Here is a tiny trained network, its code and every weight. The questions are about switching its units off for an input and a target symbol, where a switched-off unit gives its printed mean instead of its output.

import numpy as np


def w(rows, s, z=0):
    codes = np.array(rows[::2]) - 128.0
    scale = np.full(codes.shape[1], s)
    scale[-1] = z or s
    return codes * scale


def softmax(a):
    e = np.exp(a - a.max(-1, keepdims=True))
    return e / e.sum(-1, keepdims=True)


def log_softmax(a):
    a = a - a.max(-1, keepdims=True)
    return a - np.log(np.exp(a).sum(-1, keepdims=True))


def net(x, mask):
    ids = ['βδεηλμφω'.index(c) for c in x.split()]
    T = len(ids)
    res = E[ids] + P[:T]
    u = 0
    for l in range(2):
        r = res
        for j in range(3):
            rows = slice(3 * j, 3 * j + 3)
            q, k, v = (r @ M[l][rows].T for M in (Q, K, V))
            z = softmax(np.where(np.tri(T) > 0, q @ k.T / 3**0.5, -1e9)) @ v
            o = O[l][rows]
            res = res + np.where(mask[u + j], z, o[:, -1]) @ o[:, :-1]
        u += 3
    return log_softmax(res[-1] @ U[:, :-1].T + U[:, -1])


Q, K, V, O = {}, {}, {}, {}
E = w([
[160,139,114,141,211,47,125,54],'β',
[98,130,175,98,95,60,152,180],'δ',
[102,147,71,44,160,132,75,99],'ε',
[111,76,87,170,145,201,157,118],'η',
[197,137,208,176,87,139,84,109],'λ',
[152,179,173,118,211,127,149,86],'μ',
[186,202,108,120,77,130,250,119],'φ',
[199,149,146,103,92,176,86,137],'ω',
],0.022)
P = w([
[105,156,151,112,216,250,116,121],'0',
[174,70,136,75,142,116,99,107],'1',
[167,76,128,96,110,110,99,105],'2',
[156,84,121,113,91,103,109,104],'3',
[143,93,112,126,70,95,117,96],'4',
[137,103,107,139,48,92,131,95],'5',
[123,106,103,147,28,77,136,92],'6',
[124,101,96,156,9,62,148,98],'7',
[125,111,109,141,44,91,141,103],'8',
],0.011)
Q[0] = w([
[148,160,117,105,188,76,202,101],'0.h1',
[69,125,73,91,120,76,167,169],'0.h1',
[161,121,101,141,108,113,151,51],'0.h1',
[199,106,171,122,95,157,135,34],'0.h2',
[135,136,59,146,188,113,167,112],'0.h2',
[79,163,116,111,193,144,188,148],'0.h2',
[75,128,94,158,247,125,202,176],'0.h3',
[48,165,56,90,162,76,112,149],'0.h3',
[164,144,112,154,113,66,137,119],'0.h3',
],0.012)
K[0] = w([
[81,195,174,66,226,168,123,254],'0.h1',
[100,88,156,146,163,62,105,188],'0.h1',
[61,177,88,115,106,236,168,134],'0.h1',
[109,100,81,195,77,111,227,88],'0.h2',
[212,133,76,148,214,138,72,47],'0.h2',
[248,204,191,105,249,108,72,75],'0.h2',
[165,67,161,91,166,227,114,142],'0.h3',
[162,151,88,19,133,194,57,153],'0.h3',
[108,157,95,149,94,163,196,127],'0.h3',
],0.0085)
V[0] = w([
[60,163,254,136,206,147,98,124],'0.h1',
[164,159,147,148,126,196,123,168],'0.h1',
[54,76,172,150,84,126,165,187],'0.h1',
[177,120,57,213,83,155,89,41],'0.h2',
[180,213,177,34,87,192,62,105],'0.h2',
[71,96,92,62,128,103,121,148],'0.h2',
[126,173,138,83,75,135,51,77],'0.h3',
[183,83,148,172,112,81,134,73],'0.h3',
[134,110,144,144,160,124,131,59],'0.h3',
],0.0082)
O[0] = w([
[74,209,145,228,76,190,60,40,160],'0.h1',
[132,151,191,105,67,98,145,254,252],'0.h1',
[178,157,86,88,96,159,105,138,7],'0.h1',
[157,161,60,187,159,172,94,196,181],'0.h2',
[181,96,129,148,126,184,55,21,182],'0.h2',
[92,184,144,66,76,141,137,119,76],'0.h2',
[162,150,138,83,88,169,155,152,189],'0.h3',
[156,74,110,168,162,65,106,99,202],'0.h3',
[237,80,118,182,122,127,135,90,171],'0.h3',
],0.0078,0.0034)
Q[1] = w([
[219,167,110,89,200,41,122,120],'1.h1',
[115,116,24,226,191,115,189,2],'1.h1',
[44,163,138,90,156,131,237,14],'1.h1',
[166,87,201,78,88,71,75,204],'1.h2',
[105,236,181,188,140,98,143,69],'1.h2',
[145,180,172,154,155,146,119,177],'1.h2',
[143,125,33,181,200,199,185,85],'1.h3',
[247,42,134,164,37,135,23,194],'1.h3',
[230,192,101,188,149,62,190,54],'1.h3',
],0.0075)
K[1] = w([
[135,106,95,182,177,18,83,82],'1.h1',
[193,145,202,127,215,177,23,140],'1.h1',
[146,104,241,84,155,149,80,77],'1.h1',
[197,131,131,113,72,64,184,159],'1.h2',
[66,162,237,173,102,172,88,102],'1.h2',
[198,212,154,156,157,185,67,182],'1.h2',
[123,69,69,145,177,254,92,152],'1.h3',
[141,151,32,154,126,47,168,175],'1.h3',
[76,202,101,243,148,182,133,135],'1.h3',
],0.0082)
V[1] = w([
[105,73,129,93,169,127,89,154],'1.h1',
[117,117,137,126,214,148,72,170],'1.h1',
[119,153,142,109,144,82,36,153],'1.h1',
[138,104,91,200,214,139,73,63],'1.h2',
[139,75,133,143,47,236,94,154],'1.h2',
[217,133,134,170,73,68,102,112],'1.h2',
[189,148,182,66,38,208,176,81],'1.h3',
[90,240,79,123,170,189,123,160],'1.h3',
[106,87,128,139,143,255,144,179],'1.h3',
],0.0076)
O[1] = w([
[116,151,110,122,137,128,171,127,71],'1.h1',
[177,170,108,123,169,180,148,194,102],'1.h1',
[178,115,184,68,82,175,98,87,116],'1.h1',
[47,129,101,131,138,88,104,108,140],'1.h2',
[115,94,171,68,84,155,152,139,254],'1.h2',
[143,181,98,89,163,176,117,146,197],'1.h2',
[127,130,92,117,142,148,126,255,246],'1.h3',
[194,100,73,129,74,136,179,107,84],'1.h3',
[168,149,68,109,81,6,109,190,138],'1.h3',
],0.0098,0.0078)
U = w([
[102,164,98,118,161,153,145,91,160],'β',
[169,122,110,158,121,207,137,85,106],'δ',
[94,2,87,173,133,154,117,156,231],'ε',
[144,167,122,99,107,104,105,102,4],'η',
[87,173,46,33,127,172,89,116,101],'λ',
[79,138,125,200,94,161,55,151,33],'μ',
[148,209,117,141,200,155,177,160,114],'φ',
[69,125,176,112,114,149,164,130,229],'ω',
],0.0092,0.0036)

Each question gives the input, a string of symbols that net reads in full, and the target symbol t.
The units are the heads (3 rows each of Q, K, V and O). Each row of codes is followed by its name. A weight is (code - 128) times the scale printed after its matrix; where a second scale follows, it is the last column's (O and U).
mask holds one flag per head, layer by layer. A switched-off head (its flag False) gives its mean, the last column of its rows in O, instead of its output. The means were averaged over made-up inputs and are rounded, as every weight is.
A unit's drop is (log p(t) with every unit on - log p(t) with that unit switched off) / (log p(t) with every unit on - log p(t) with every unit switched off).
The circuit of an input: a set's keep is (log p(t) with only the set's units on - log p(t) with every unit switched off) / (log p(t) with every unit on - log p(t) with every unit switched off). Starting from all 6 units, units are removed one at a time, each time the one whose removal leaves the highest keep (on an exact tie, the one counted first), for as long as the keep stays at least 0.8.
circuit, biggest first: the units of the circuit, biggest drop first
most important unit: the unit with the biggest drop
heads that matter: for each layer, one digit per head in row order, 1 if its drop is at least 0.15 and else 0, layers parted by /
drop of u: that unit's drop, to one decimal
input ω β φ φ, target ω: heads that matter : 100 / 010
input δ ω β λ μ η η ω, target φ: circuit, biggest first : (0.h2 1.h2)
input φ β φ β μ ε μ μ, target φ: circuit, biggest first : (1.h2 0.h1)
input ε ε β, target ε: circuit, biggest first : (1.h2 1.h3 0.h1 0.h2)
input φ ω φ φ η φ, target φ: heads that matter : 100 / 010
input β ε β β β ω ε μ β, target β: circuit, biggest first : (0.h1 1.h3 1.h2)
input δ ω φ η δ η β ε ω, target δ: heads that matter : 011 / 001
input φ η ε ω μ ω β, target φ: heads that matter : 110 / 010
input ω φ ω λ, target ε: heads that matter : 100 / 100
input λ η φ, target λ: most important unit : 1.h2
input ε ω δ β δ φ, target ε: heads that matter : 111 / 011
input δ δ δ η ε δ ω ω β, target δ: circuit, biggest first : (0.h1 1.h3 0.h2)
input β λ ε η φ ε φ, target β: circuit, biggest first : (0.h1 1.h2 1.h3)
input ε μ β η μ φ, target ε: most important unit : 0.h1
input ε μ β φ ω δ λ δ β, target ε: circuit, biggest first : (0.h1 1.h2 1.h3 0.h3)
input ω ε φ η η δ ε η μ, target ω: heads that matter : 100 / 010
input η ω β λ, target δ: circuit, biggest first : (1.h3 0.h3)
input ω ε β λ, target δ: circuit, biggest first : (1.h3 0.h2)
input δ η η μ η ω β, target δ: circuit, biggest first : (0.h1 1.h3 1.h2 0.h2)
input ω μ λ λ β ε μ, target ω: most important unit : 0.h1
input φ μ δ η λ, target φ: circuit, biggest first : (0.h2 1.h2 1.h1)
input β η η β λ δ δ η μ, target β: circuit, biggest first : (0.h1 1.h2 1.h3)
input δ μ ω δ ω φ ε β ω, target δ: circuit, biggest first : (1.h3 0.h2)
input δ ε ω, target ω: heads that matter : 010 / 000
input δ ω φ, target δ: heads that matter : 100 / 010
input μ μ μ ω β, target μ: drop of 0.h1 : 0.9
